Below are the code and all the weights of a small trained network. Each question names an input and a target symbol and asks about switching units off, where a switched-off unit gives its printed mean instead of its output.

import numpy as np


def w(rows, s, z=0):
    codes = np.array(rows[::2]) - 128.0
    scale = np.full(codes.shape[1], s)
    scale[-1] = z or s
    return codes * scale


def f(y):
    return np.maximum(y, 0)


def softmax(a):
    e = np.exp(a - a.max(-1, keepdims=True))
    return e / e.sum(-1, keepdims=True)


def log_softmax(a):
    a = a - a.max(-1, keepdims=True)
    return a - np.log(np.exp(a).sum(-1, keepdims=True))


def net(x, mask):
    ids = ['αβζηθμπστ'.index(c) for c in x.split()]
    T = len(ids)
    res = E[ids] + P[:T]
    q, k, v = (res @ M[0].T for M in (Q, K, V))
    z = softmax(np.where(np.tri(T) > 0, q @ k.T / 4**0.5, -1e9)) @ v
    res = res + np.where(mask[0], z, O[0][:, -1]) @ O[0][:, :-1]
    y = f(res @ A[0][:, :-1].T + A[0][:, -1])
    res = res + np.where(mask[1:13], y, B[0][:, -1]) @ B[0][:, :-1]
    return log_softmax(res[-1] @ U[:, :-1].T + U[:, -1])


Q, K, V, O, A, B = {}, {}, {}, {}, {}, {}
E = w([
[92,92,75],'α',
[60,134,19],'β',
[134,130,84],'ζ',
[203,89,90],'η',
[151,98,107],'θ',
[149,91,76],'μ',
[53,14,178],'π',
[157,99,109],'σ',
[170,143,2],'τ',
],0.0087)
P = w([
[101,178,254],'0',
[149,111,97],'1',
[149,92,96],'2',
[145,91,87],'3',
[143,87,79],'4',
[134,92,78],'5',
[140,85,71],'6',
[144,83,71],'7',
[133,91,59],'8',
[135,88,58],'9',
[133,88,56],'10',
],0.0062)
Q[0] = w([
[95,170,75],'head 1',
[93,204,249],'head 1',
[164,174,102],'head 1',
[116,136,124],'head 1',
],0.018)
K[0] = w([
[144,71,193],'head 1',
[236,82,5],'head 1',
[95,58,130],'head 1',
[139,120,137],'head 1',
],0.015)
V[0] = w([
[146,185,114],'head 1',
[119,225,216],'head 1',
[190,69,248],'head 1',
[24,98,145],'head 1',
],0.015)
O[0] = w([
[152,73,131,39],'head 1',
[92,57,200,53],'head 1',
[127,201,250,200],'head 1',
[36,163,83,253],'head 1',
],0.018,0.0029)
A[0] = w([
[210,133,150,111],'neuron 1',
[211,154,66,146],'neuron 2',
[1,68,100,135],'neuron 3',
[116,139,154,141],'neuron 4',
[160,170,98,174],'neuron 5',
[192,108,107,137],'neuron 6',
[122,147,140,255],'neuron 7',
[62,13,210,109],'neuron 8',
[69,177,118,125],'neuron 9',
[138,102,133,111],'neuron 10',
[217,193,170,163],'neuron 11',
[138,41,117,171],'neuron 12',
],0.0094,0.004)
B[0] = w([
[127,175,172,159],'neuron 1',
[135,141,217,254],'neuron 2',
[163,191,60,204],'neuron 3',
[137,133,131,161],'neuron 4',
[147,84,133,208],'neuron 5',
[134,119,184,195],'neuron 6',
[87,74,122,195],'neuron 7',
[121,6,86,160],'neuron 8',
[188,124,112,249],'neuron 9',
[122,111,119,142],'neuron 10',
[82,181,177,175],'neuron 11',
[195,104,133,212],'neuron 12',
],0.022,0.0088)
U = w([
[56,72,140,191],'α',
[80,191,235,94],'β',
[156,253,129,5],'ζ',
[163,15,75,65],'η',
[96,116,144,163],'θ',
[254,141,167,217],'μ',
[158,140,73,246],'π',
[241,175,70,13],'σ',
[71,74,159,48],'τ',
],0.0046,0.0027)

Each question gives the input, a string of symbols that net reads in full, and the target symbol t.
The units are the heads (4 rows each of Q, K, V and O) and the neurons (one row each of A and B). Each row of codes is followed by its name. A weight is (code - 128) times the scale printed after its matrix; where a second scale follows, it is the last column's (O, A, B and U).
mask holds one flag per unit, heads first, then neurons. A switched-off unit (its flag False) gives its mean, the last column of its rows in O or B, instead of its output. The means were averaged over made-up inputs and are rounded, as every weight is.
A unit's drop is (log p(t) with every unit on - log p(t) with that unit switched off) / (log p(t) with every unit on - log p(t) with every unit switched off).
The circuit of an input: a set's keep is (log p(t) with only the set's units on - log p(t) with every unit switched off) / (log p(t) with every unit on - log p(t) with every unit switched off). Starting from the 12 units with the biggest drops (on a tie, the unit counted first), units are removed one at a time, each time the one whose removal leaves the highest keep (on an exact tie, the one counted first), for as long as the keep stays at least 0.8.
units of the circuit, in order: the units of the circuit, biggest drop first
most important unit: the unit with the biggest drop
top k neurons: the k neurons with the biggest drops, biggest first
drop of u: that unit's drop, to one decimal
input ζ α τ η τ τ η β β, target η: units of the circuit, in order => (head 1; neuron 8)
input θ τ τ ζ, target α: units of the circuit, in order => (head 1; neuron 8; neuron 9; neuron 12)
input β τ τ η τ τ β β τ ζ, target σ: units of the circuit, in order => (head 1; neuron 3)
input τ τ π, target η: units of the circuit, in order => (head 1)
input α τ β π ζ τ β, target σ: units of the circuit, in order => (neuron 3; head 1; neuron 9)
input β τ η τ π σ τ θ β π, target σ: units of the circuit, in order => (head 1; neuron 3)
input ζ ζ θ τ τ τ θ σ, target η: top 2 neurons => (neuron 8; neuron 2)
input θ τ η, target α: units of the circuit, in order => (neuron 8; head 1; neuron 9; neuron 12)
input η η π π, target β: units of the circuit, in order => (head 1; neuron 11)
input π ζ τ π η τ τ σ τ τ β, target ζ: top 3 neurons => (neuron 3; neuron 12; neuron 5)
input η θ σ τ σ π η η τ η, target β: top 3 neurons => (neuron 11; neuron 3; neuron 12)
input η ζ σ, target β: units of the circuit, in order => (head 1; neuron 11; neuron 9)
input η ζ τ α η α, target β: top 2 neurons => (neuron 9; neuron 11)
input τ π θ β, target σ: most important unit => neuron 9
input α τ π π, target π: top 2 neurons => (neuron 3; neuron 2)
input β μ ζ π τ β τ π α, target σ: top 2 neurons => (neuron 3; neuron 9)
input θ η τ τ μ, target α: top 3 neurons => (neuron 8; neuron 9; neuron 12)
input π π β τ η π τ π η π, target σ: top 4 neurons => (neuron 3; neuron 9; neuron 2; neuron 11)
input θ τ η τ τ τ τ τ σ, target α: top 2 neurons => (neuron 8; neuron 9)
input θ τ τ θ, target α: most important unit => head 1
input β τ μ, target σ: drop of head 1 => 1.1
input ζ τ τ τ ζ σ τ α, target η: drop of neuron 8 => 0.6
input ζ ζ ζ τ η ζ η τ τ π, target η: drop of head 1 => 0.5
input η η τ τ τ η, target β: drop of neuron 12 => 0.0
